Below are the code and all the weights of a small trained network. Each question names an input and a class and asks about switching units off, where a switched-off unit gives its printed mean instead of its output.

import numpy as np


def w(rows, s, z=0):
    codes = np.array(rows[::2]) - 128.0
    scale = np.full(codes.shape[1], s)
    scale[-1] = z or s
    return codes * scale


def norm(h):
    return h / np.sqrt((h * h).mean(-1, keepdims=True) + 1e-5)


def f(y):
    return y / 2 * (1 + np.tanh(0.7978845608 * (y + 0.044715 * y**3)))


def log_softmax(a):
    a = a - a.max(-1, keepdims=True)
    return a - np.log(np.exp(a).sum(-1, keepdims=True))


def net(x, mask):
    res = np.array(x, float).reshape(1, 2) / 4 @ E
    u = 0
    for l in range(4):
        y = f(norm(res) @ A[l][:, :-1].T + A[l][:, -1])
        res = res + np.where(mask[u : u + 6], y, B[l][:, -1]) @ B[l][:, :-1]
        u += 6
    return log_softmax(norm(res)[-1] @ U[:, :-1].T + U[:, -1])


A, B = {}, {}
E = w([
[162,177,163,198],'x0',
[103,212,116,2],'x1',
],0.0085)
A[0] = w([
[98,51,11,179,129],'0.n1',
[54,151,117,101,134],'0.n2',
[146,124,51,126,32],'0.n3',
[145,114,92,78,5],'0.n4',
[126,31,149,114,200],'0.n5',
[163,168,51,123,132],'0.n6',
],0.011,0.0013)
B[0] = w([
[179,157,19,59,253],'0.n1',
[177,17,162,129,181],'0.n2',
[189,182,169,105,125],'0.n3',
[213,104,166,161,157],'0.n4',
[86,224,2,98,217],'0.n5',
[90,73,240,82,145],'0.n6',
],0.0063,0.005)
A[1] = w([
[88,61,142,195,130],'1.n1',
[131,185,68,26,245],'1.n2',
[87,131,172,245,18],'1.n3',
[32,198,9,76,43],'1.n4',
[221,224,249,99,2],'1.n5',
[103,148,2,179,178],'1.n6',
],0.0071,0.00099)
B[1] = w([
[184,192,74,3,133],'1.n1',
[137,58,163,234,253],'1.n2',
[233,59,215,94,170],'1.n3',
[155,96,59,156,207],'1.n4',
[48,180,44,84,210],'1.n5',
[185,235,127,66,228],'1.n6',
],0.0062,0.005)
A[2] = w([
[64,28,150,183,104],'2.n1',
[160,129,165,105,110],'2.n2',
[16,181,156,121,222],'2.n3',
[148,83,186,255,2],'2.n4',
[217,139,99,118,23],'2.n5',
[138,246,80,251,151],'2.n6',
],0.0099,0.0026)
B[2] = w([
[98,63,254,23,133],'2.n1',
[209,116,71,142,136],'2.n2',
[128,150,192,219,204],'2.n3',
[207,117,136,29,156],'2.n4',
[173,153,167,42,181],'2.n5',
[95,68,209,125,254],'2.n6',
],0.0072,0.0063)
A[3] = w([
[177,34,85,175,165],'3.n1',
[110,162,2,142,66],'3.n2',
[125,45,247,152,5],'3.n3',
[31,22,157,51,115],'3.n4',
[151,99,66,95,188],'3.n5',
[140,139,120,118,104],'3.n6',
],0.0096,0.0026)
B[3] = w([
[97,178,119,98,217],'3.n1',
[145,166,75,69,225],'3.n2',
[118,143,74,101,252],'3.n3',
[129,6,137,205,250],'3.n4',
[52,98,133,181,242],'3.n5',
[136,47,170,64,130],'3.n6',
],0.011,0.0038)
U = w([
[114,153,6,84,197],'0',
[97,24,130,159,230],'1',
[223,146,178,98,210],'2',
[71,194,197,191,216],'3',
[112,136,109,153,1],'4',
[103,132,128,121,17],'5',
[110,132,125,129,8],'6',
],0.021,0.0087)

Each question gives the input, the list of numbers given to net, and the class t.
The units are the neurons (one row each of A and B). Each row of codes is followed by its name. A weight is (code - 128) times the scale printed after its matrix; where a second scale follows, it is the last column's (A, B and U).
mask holds one flag per neuron, layer by layer. A switched-off neuron (its flag False) gives its mean, the last column of its row in B, instead of its output. The means were averaged over made-up inputs and are rounded, as every weight is.
A unit's drop is (log p(t) with every unit on - log p(t) with that unit switched off) / (log p(t) with every unit on - log p(t) with every unit switched off).
most important unit: the unit with the biggest drop
top k neurons: the k neurons with the biggest drops, biggest first
k most important neurons of layer l: the k neurons of layer l with the biggest drops, biggest first
drop when u is switched off: that unit's drop, to one decimal
input [2,7], class 3: most important unit -> 0.n1
input [4,2], class 3: 2 most important neurons of layer 0 -> [0.n1, 0.n5]
input [1,1], class 3: top 2 neurons -> [0.n5, 0.n1]
input [4,0], class 2: top 3 neurons -> [0.n1, 1.n3, 3.n4]
input [1,-3], class 2: 2 most important neurons of layer 2 -> [2.n5, 2.n6]
input [3,0], class 2: top 4 neurons -> [0.n1, 1.n3, 3.n4, 0.n5]
input [2,0], class 2: top 3 neurons -> [0.n1, 1.n3, 0.n5]
input [1,3], class 3: 2 most important neurons of layer 2 -> [2.n3, 2.n6]
input [-1,1], class 1: top 2 neurons -> [0.n2, 1.n6]
input [2,4], class 3: top 3 neurons -> [0.n1, 0.n5, 2.n3]
input [6,-2], class 2: drop when 1.n3 is switched off -> 0.1
input [5,-1], class 2: drop when 1.n3 is switched off -> 3.0
input [3,2], class 3: drop when 0.n1 is switched off -> 0.7
input [6,-1], class 2: most important unit -> 1.n3
